Below is a small trained network, with its code and all its weights. Each question gives an input and a class and asks what happens when units are switched off, that is, made to give their printed mean instead of their output.

import numpy as np


def w(rows, s, z=0):
    codes = np.array(rows[::2]) - 128.0
    scale = np.full(codes.shape[1], s)
    scale[-1] = z or s
    return codes * scale


def f(y):
    return y / 2 * (1 + np.tanh(0.7978845608 * (y + 0.044715 * y**3)))


def log_softmax(a):
    a = a - a.max(-1, keepdims=True)
    return a - np.log(np.exp(a).sum(-1, keepdims=True))


def net(x, mask):
    res = np.array(x, float).reshape(1, 5) / 4 @ E
    y = f(res @ A[0][:, :-1].T + A[0][:, -1])
    res = res + np.where(mask, y, B[0][:, -1]) @ B[0][:, :-1]
    return log_softmax(res[-1] @ U[:, :-1].T + U[:, -1])


A, B = {}, {}
E = w([
[129,87,146,51,75,120,87,21,187,10,117],'x0',
[56,99,152,156,129,139,133,133,132,118,134],'x1',
[90,95,145,142,106,144,118,118,108,147,136],'x2',
[205,24,222,224,89,137,171,160,126,89,59],'x3',
[182,52,197,121,168,89,90,155,208,188,210],'x4',
],0.013)
A[0] = w([
[120,139,103,138,105,164,128,139,62,83,39,195],'N1',
[65,196,20,121,136,140,164,128,64,130,130,255],'N2',
[142,136,142,170,179,169,174,208,97,191,112,203],'N3',
[102,137,113,113,189,37,22,110,172,179,254,165],'N4',
[197,27,203,141,122,107,112,147,188,123,137,122],'N5',
[147,96,104,185,79,124,195,141,72,53,23,166],'N6',
[95,121,81,78,44,73,68,39,179,74,158,154],'N7',
],0.0099,0.0072)
B[0] = w([
[162,109,152,81,60,78,146,82,62,135,49,188],'N1',
[77,178,97,161,139,193,70,151,79,194,58,253],'N2',
[137,152,89,168,16,31,171,177,144,218,193,216],'N3',
[46,54,106,8,130,102,155,138,106,147,200,228],'N4',
[243,130,144,145,181,157,63,202,186,63,172,219],'N5',
[143,100,206,121,60,87,98,93,208,159,65,200],'N6',
[106,111,112,85,143,179,177,110,108,13,107,229],'N7',
],0.011,0.023)
U = w([
[70,192,99,160,147,160,45,177,36,221,68,251],'0',
[80,179,97,106,115,248,155,26,85,34,40,118],'1',
[139,127,168,126,42,5,140,147,137,179,68,113],'2',
[163,75,186,109,89,93,106,3,153,43,44,107],'3',
[86,103,103,68,154,79,140,186,122,220,205,158],'4',
[101,66,116,55,168,135,158,115,128,46,176,117],'5',
[191,115,124,224,107,84,148,207,161,129,230,76],'6',
[176,119,202,146,218,251,44,151,169,47,124,84],'7',
],0.0077,0.003)

Each question gives the input, the list of numbers given to net, and the class t.
The units are the neurons (one row each of A and B). Each row of codes is followed by its name. A weight is (code - 128) times the scale printed after its matrix; where a second scale follows, it is the last column's (A, B and U).
mask holds one flag per neuron, in row order. A switched-off neuron (its flag False) gives its mean, the last column of its row in B, instead of its output. The means were averaged over made-up inputs and are rounded, as every weight is.
A unit's drop is (log p(t) with every unit on - log p(t) with that unit switched off) / (log p(t) with every unit on - log p(t) with every unit switched off).
The circuit of an input: a set's keep is (log p(t) with only the set's units on - log p(t) with every unit switched off) / (log p(t) with every unit on - log p(t) with every unit switched off). Starting from all 7 units, units are removed one at a time, each time the one whose removal leaves the highest keep (on an exact tie, the one counted first), for as long as the keep stays at least 0.8.
units of the circuit, in order: the units of the circuit, biggest drop first
unit that matters most: the unit with the biggest drop
k most important neurons: the k neurons with the biggest drops, biggest first
drop when u is switched off: that unit's drop, to one decimal
input [2,-3,0,-2,7], class 5: 2 most important neurons	N4, N3
input [-1,0,-6,2,-6], class 2: 2 most important neurons	N6, N7
input [2,-5,4,1,-7], class 3: 2 most important neurons	N6, N1
input [-6,-8,0,1,-1], class 2: unit that matters most	N3
input [1,-1,-4,-3,6], class 5: units of the circuit, in order	N3, N2
input [1,5,-7,-8,-2], class 1: 3 most important neurons	N7, N3, N2
input [2,-4,-8,0,5], class 5: units of the circuit, in order	N4, N3
input [1,-1,7,-6,2], class 5: 3 most important neurons	N3, N4, N7
input [-4,5,4,2,-8], class 2: 2 most important neurons	N6, N1
input [3,4,-6,6,3], class 7: 2 most important neurons	N5, N3
input [4,3,0,0,7], class 5: 2 most important neurons	N4, N2
input [0,4,-4,2,3], class 6: 2 most important neurons	N7, N2
input [3,5,-4,-3,0], class 1: 3 most important neurons	N5, N3, N7
input [-1,0,3,2,-8], class 2: 3 most important neurons	N6, N1, N7
input [3,-6,-8,1,-8], class 3: units of the circuit, in order	N6
input [8,1,8,0,1], class 5: 2 most important neurons	N2, N7
input [4,-2,7,-2,1], class 5: 2 most important neurons	N2, N1
input [7,-8,8,5,7], class 7: drop when N5 is switched off	0.1
input [1,8,2,-6,-4], class 1: drop when N5 is switched off	0.1
input [5,5,-3,-2,8], class 5: drop when N4 is switched off	2.0
input [1,-2,5,-1,-1], class 1: drop when N3 is switched off	0.6
input [4,8,6,4,2], class 7: units of the circuit, in order	N5
